Below is a small trained network, with its code and all its weights. Each question gives an input and a target symbol and asks what happens when units are switched off, that is, made to give their printed mean instead of their output.

import numpy as np


def w(rows, s, z=0):
    codes = np.array(rows[::2]) - 128.0
    scale = np.full(codes.shape[1], s)
    scale[-1] = z or s
    return codes * scale


def norm(h):
    return h / np.sqrt((h * h).mean(-1, keepdims=True) + 1e-5)


def f(y):
    return np.maximum(y, 0)


def softmax(a):
    e = np.exp(a - a.max(-1, keepdims=True))
    return e / e.sum(-1, keepdims=True)


def log_softmax(a):
    a = a - a.max(-1, keepdims=True)
    return a - np.log(np.exp(a).sum(-1, keepdims=True))


def net(x, mask):
    ids = ['ΔΣΨβημτ'.index(c) for c in x.split()]
    T = len(ids)
    res = E[ids] + P[:T]
    u = 0
    for l in range(3):
        q, k, v = (norm(res) @ M[l].T for M in (Q, K, V))
        z = softmax(np.where(np.tri(T) > 0, q @ k.T / 2**0.5, -1e9)) @ v
        res = res + np.where(mask[u], z, O[l][:, -1]) @ O[l][:, :-1]
        u += 1
        y = f(norm(res) @ A[l][:, :-1].T + A[l][:, -1])
        res = res + np.where(mask[u : u + 4], y, B[l][:, -1]) @ B[l][:, :-1]
        u += 4
    return log_softmax(norm(res)[-1] @ U[:, :-1].T + U[:, -1])


Q, K, V, O, A, B = {}, {}, {}, {}, {}, {}
E = w([
[87,140,130],'Δ',
[133,45,165],'Σ',
[79,192,70],'Ψ',
[87,137,129],'β',
[6,133,194],'η',
[174,149,173],'μ',
[169,63,85],'τ',
],0.019)
P = w([
[103,188,97],'0',
[239,94,138],'1',
[208,60,138],'2',
[168,68,128],'3',
[138,99,124],'4',
[95,113,119],'5',
[54,177,148],'6',
[2,208,142],'7',
[37,229,82],'8',
],0.0037)
Q[0] = w([
[102,21,203],'L0H1',
[129,130,2],'L0H1',
],0.01)
K[0] = w([
[153,2,173],'L0H1',
[141,227,56],'L0H1',
],0.0096)
V[0] = w([
[40,117,114],'L0H1',
[2,57,143],'L0H1',
],0.0058)
O[0] = w([
[47,134,86,175],'L0H1',
[77,2,132,254],'L0H1',
],0.0055,0.002)
A[0] = w([
[2,160,85,210],'L0N1',
[185,76,111,224],'L0N2',
[206,144,131,162],'L0N3',
[48,192,197,5],'L0N4',
],0.0074,0.0014)
B[0] = w([
[255,40,51,254],'L0N1',
[88,75,32,166],'L0N2',
[85,251,168,164],'L0N3',
[83,84,72,194],'L0N4',
],0.0056,0.0062)
Q[1] = w([
[117,60,2],'L1H1',
[158,173,49],'L1H1',
],0.0082)
K[1] = w([
[67,157,255],'L1H1',
[30,163,89],'L1H1',
],0.0058)
V[1] = w([
[178,97,2],'L1H1',
[220,190,163],'L1H1',
],0.0073)
O[1] = w([
[2,136,60,249],'L1H1',
[147,207,148,88],'L1H1',
],0.0093,0.0015)
A[1] = w([
[45,249,58,219],'L1N1',
[157,108,202,253],'L1N2',
[116,116,118,38],'L1N3',
[253,118,160,155],'L1N4',
],0.0074,0.003)
B[1] = w([
[133,206,182,254],'L1N1',
[115,216,249,196],'L1N2',
[42,124,144,128],'L1N3',
[141,254,207,196],'L1N4',
],0.008,0.0043)
Q[2] = w([
[226,40,253],'L2H1',
[115,247,9],'L2H1',
],0.0059)
K[2] = w([
[107,19,168],'L2H1',
[130,242,2],'L2H1',
],0.007)
V[2] = w([
[170,1,38],'L2H1',
[23,99,97],'L2H1',
],0.0071)
O[2] = w([
[139,241,77,3],'L2H1',
[225,113,255,190],'L2H1',
],0.0095,0.0014)
A[2] = w([
[3,128,181,66],'L2N1',
[55,219,21,2],'L2N2',
[108,68,200,168],'L2N3',
[14,116,157,74],'L2N4',
],0.0069,0.0062)
B[2] = w([
[79,162,190,191],'L2N1',
[196,195,107,155],'L2N2',
[153,163,103,252],'L2N3',
[1,141,153,180],'L2N4',
],0.0099,0.0044)
U = w([
[62,89,42,103],'Δ',
[156,10,177,130],'Σ',
[97,210,5,70],'Ψ',
[98,88,70,255],'β',
[52,48,117,187],'η',
[190,206,183,129],'μ',
[61,85,22,98],'τ',
],0.012,0.002)

Each question gives the input, a string of symbols that net reads in full, and the target symbol t.
The units are the heads (2 rows each of Q, K, V and O) and the neurons (one row each of A and B). Each row of codes is followed by its name. A weight is (code - 128) times the scale printed after its matrix; where a second scale follows, it is the last column's (O, A, B and U).
mask holds one flag per unit, layer by layer, with each layer's heads first. A switched-off unit (its flag False) gives its mean, the last column of its rows in O or B, instead of its output. The means were averaged over made-up inputs and are rounded, as every weight is.
A unit's drop is (log p(t) with every unit on - log p(t) with that unit switched off) / (log p(t) with every unit on - log p(t) with every unit switched off).
The circuit of an input: a set's keep is (log p(t) with only the set's units on - log p(t) with every unit switched off) / (log p(t) with every unit on - log p(t) with every unit switched off). Starting from the 12 units with the biggest drops (on a tie, the unit counted first), units are removed one at a time, each time the one whose removal leaves the highest keep (on an exact tie, the one counted first), for as long as the keep stays at least 0.8.
units of the circuit, in order: the units of the circuit, biggest drop first
top k neurons: the k neurons with the biggest drops, biggest first
k most important neurons of layer l: the k neurons of layer l with the biggest drops, biggest first
drop when u is switched off: that unit's drop, to one decimal
input β β Δ, target τ: units of the circuit, in order	L1N2, L0N1
input Δ τ Δ, target Ψ: top neuron	L2N2
input η Δ β μ Δ, target μ: top 3 neurons	L0N1, L0N3, L0N2
input β μ Δ, target μ: top 3 neurons	L0N1, L0N3, L1N4
input Σ μ Σ, target μ: units of the circuit, in order	L1H1, L2H1
input Δ β μ Ψ μ β, target μ: top 3 neurons	L0N1, L0N3, L1N4
input τ μ Σ μ Σ η β, target Σ: 3 most important neurons of layer 0	L0N1, L0N4, L0N3
input τ β Δ μ τ, target μ: 3 most important neurons of layer 0	L0N1, L0N3, L0N4
input β β τ μ β η β, target Σ: 2 most important neurons of layer 0	L0N1, L0N2
input τ μ β β Δ, target τ: top 2 neurons	L1N4, L0N1
input μ Δ Δ μ, target η: top 2 neurons	L0N1, L1N4
input β β β, target τ: top 2 neurons	L1N2, L0N1
input β μ μ Σ τ τ, target Ψ: top 3 neurons	L0N2, L0N1, L0N3
input β η Δ, target Σ: units of the circuit, in order	L2H1
input Σ η Δ β μ τ Σ μ β, target μ: top 2 neurons	L0N1, L1N4
input τ μ τ, target μ: 3 most important neurons of layer 0	L0N1, L0N3, L0N4
input Σ Σ Σ β τ μ τ τ, target Ψ: drop when L2H1 is switched off	1.1
input μ Ψ Δ μ η μ, target η: drop when L1N4 is switched off	0.1
input Δ β Δ β β η μ η Δ, target Σ: drop when L2N4 is switched off	0.0
input β Σ μ μ η Ψ μ Σ, target μ: most important neuron of layer 0	L0N4
